Below are the code and all the weights of a small trained network. Each question names an input and a class and asks about switching units off, where a switched-off unit gives its printed mean instead of its output.

import numpy as np


def w(rows, s, z=0):
    codes = np.array(rows[::2]) - 128.0
    scale = np.full(codes.shape[1], s)
    scale[-1] = z or s
    return codes * scale


def norm(h):
    return h / np.sqrt((h * h).mean(-1, keepdims=True) + 1e-5)


def f(y):
    return y / 2 * (1 + np.tanh(0.7978845608 * (y + 0.044715 * y**3)))


def log_softmax(a):
    a = a - a.max(-1, keepdims=True)
    return a - np.log(np.exp(a).sum(-1, keepdims=True))


def net(x, mask):
    res = np.array(x, float).reshape(1, 7) / 4 @ E
    u = 0
    for l in range(3):
        y = f(norm(res) @ A[l][:, :-1].T + A[l][:, -1])
        res = res + np.where(mask[u : u + 5], y, B[l][:, -1]) @ B[l][:, :-1]
        u += 5
    return log_softmax(norm(res)[-1] @ U[:, :-1].T + U[:, -1])


A, B = {}, {}
E = w([
[83,165,254],'x0',
[132,131,128],'x1',
[127,125,128],'x2',
[128,129,129],'x3',
[128,129,132],'x4',
[188,41,177],'x5',
[42,53,90],'x6',
],0.0022)
A[0] = w([
[127,149,83,227],'L0N1',
[167,127,140,244],'L0N2',
[254,166,166,79],'L0N3',
[111,151,166,89],'L0N4',
[40,70,16,1],'L0N5',
],0.003,0.00075)
B[0] = w([
[106,57,111,254],'L0N1',
[254,13,162,229],'L0N2',
[103,90,61,198],'L0N3',
[206,146,147,113],'L0N4',
[93,121,67,248],'L0N5',
],0.0034,0.00047)
A[1] = w([
[105,126,154,124],'L1N1',
[86,115,208,159],'L1N2',
[141,84,108,1],'L1N3',
[253,194,61,153],'L1N4',
[1,122,164,61],'L1N5',
],0.0039,0.00095)
B[1] = w([
[141,175,229,127],'L1N1',
[105,50,181,169],'L1N2',
[173,180,103,99],'L1N3',
[116,90,140,250],'L1N4',
[5,158,128,169],'L1N5',
],0.0028,0.0011)
A[2] = w([
[228,221,19,28],'L2N1',
[118,190,70,64],'L2N2',
[192,198,55,5],'L2N3',
[138,95,201,63],'L2N4',
[123,253,190,106],'L2N5',
],0.0051,0.0018)
B[2] = w([
[72,66,227,248],'L2N1',
[82,3,229,137],'L2N2',
[48,72,195,142],'L2N3',
[46,121,170,127],'L2N4',
[157,147,34,225],'L2N5',
],0.0056,0.0012)
U = w([
[40,36,228,202],'0',
[194,73,137,208],'1',
[55,89,76,197],'2',
[155,75,56,2],'3',
[153,249,101,214],'4',
[191,172,210,53],'5',
[32,195,123,93],'6',
],0.012,0.00083)

Each question gives the input, the list of numbers given to net, and the class t.
The units are the neurons (one row each of A and B). Each row of codes is followed by its name. A weight is (code - 128) times the scale printed after its matrix; where a second scale follows, it is the last column's (A, B and U).
mask holds one flag per neuron, layer by layer. A switched-off neuron (its flag False) gives its mean, the last column of its row in B, instead of its output. The means were averaged over made-up inputs and are rounded, as every weight is.
A unit's drop is (log p(t) with every unit on - log p(t) with that unit switched off) / (log p(t) with every unit on - log p(t) with every unit switched off).
The circuit of an input: a set's keep is (log p(t) with only the set's units on - log p(t) with every unit switched off) / (log p(t) with every unit on - log p(t) with every unit switched off). Starting from the 12 units with the biggest drops (on a tie, the unit counted first), units are removed one at a time, each time the one whose removal leaves the highest keep (on an exact tie, the one counted first), for as long as the keep stays at least 0.8.
circuit, biggest first: the units of the circuit, biggest drop first
k most important neurons: the k neurons with the biggest drops, biggest first
k most important neurons of layer l: the k neurons of layer l with the biggest drops, biggest first
drop of u: that unit's drop, to one decimal
input [8,5,-1,5,-8,-3,0], class 4: 4 most important neurons -> L2N5, L2N1, L2N3, L2N2
input [6,-7,6,5,-3,-1,2], class 6: circuit, biggest first -> L2N1, L2N2
input [-1,-4,2,0,-4,-7,0], class 0: circuit, biggest first -> L2N2
input [7,-4,-6,3,-3,0,-8], class 4: 3 most important neurons -> L2N5, L2N1, L2N2
input [3,-8,7,-1,-5,0,-1], class 4: 2 most important neurons -> L2N1, L2N2
input [6,-1,-7,-3,-4,5,-1], class 5: 3 most important neurons -> L2N1, L2N2, L2N3
input [0,-2,6,-8,-8,0,-5], class 0: 2 most important neurons -> L0N3, L2N1
input [0,-4,-7,-3,-7,3,4], class 3: 2 most important neurons -> L2N1, L2N3
input [7,0,-6,-6,-4,-5,-1], class 4: 3 most important neurons -> L2N5, L2N1, L2N3
input [4,-1,0,7,1,-8,0], class 4: 4 most important neurons of layer 2 -> L2N5, L2N1, L2N3, L2N4
input [5,2,-4,5,-1,-2,3], class 6: 2 most important neurons of layer 1 -> L1N2, L1N5
input [-5,7,4,0,-4,-2,-5], class 0: drop of L1N4 -> 0.0
input [7,-5,6,-1,6,-1,-7], class 4: drop of L2N1 -> 0.2
input [5,-2,4,5,2,-3,-3], class 4: circuit, biggest first -> L2N5
input [2,4,-8,7,-2,-1,6], class 6: drop of L2N3 -> 0.1
input [8,-6,6,-4,7,0,-2], class 4: drop of L2N4 -> -0.1
input [6,-1,5,-2,7,0,7], class 6: 2 most important neurons of layer 1 -> L1N5, L1N4
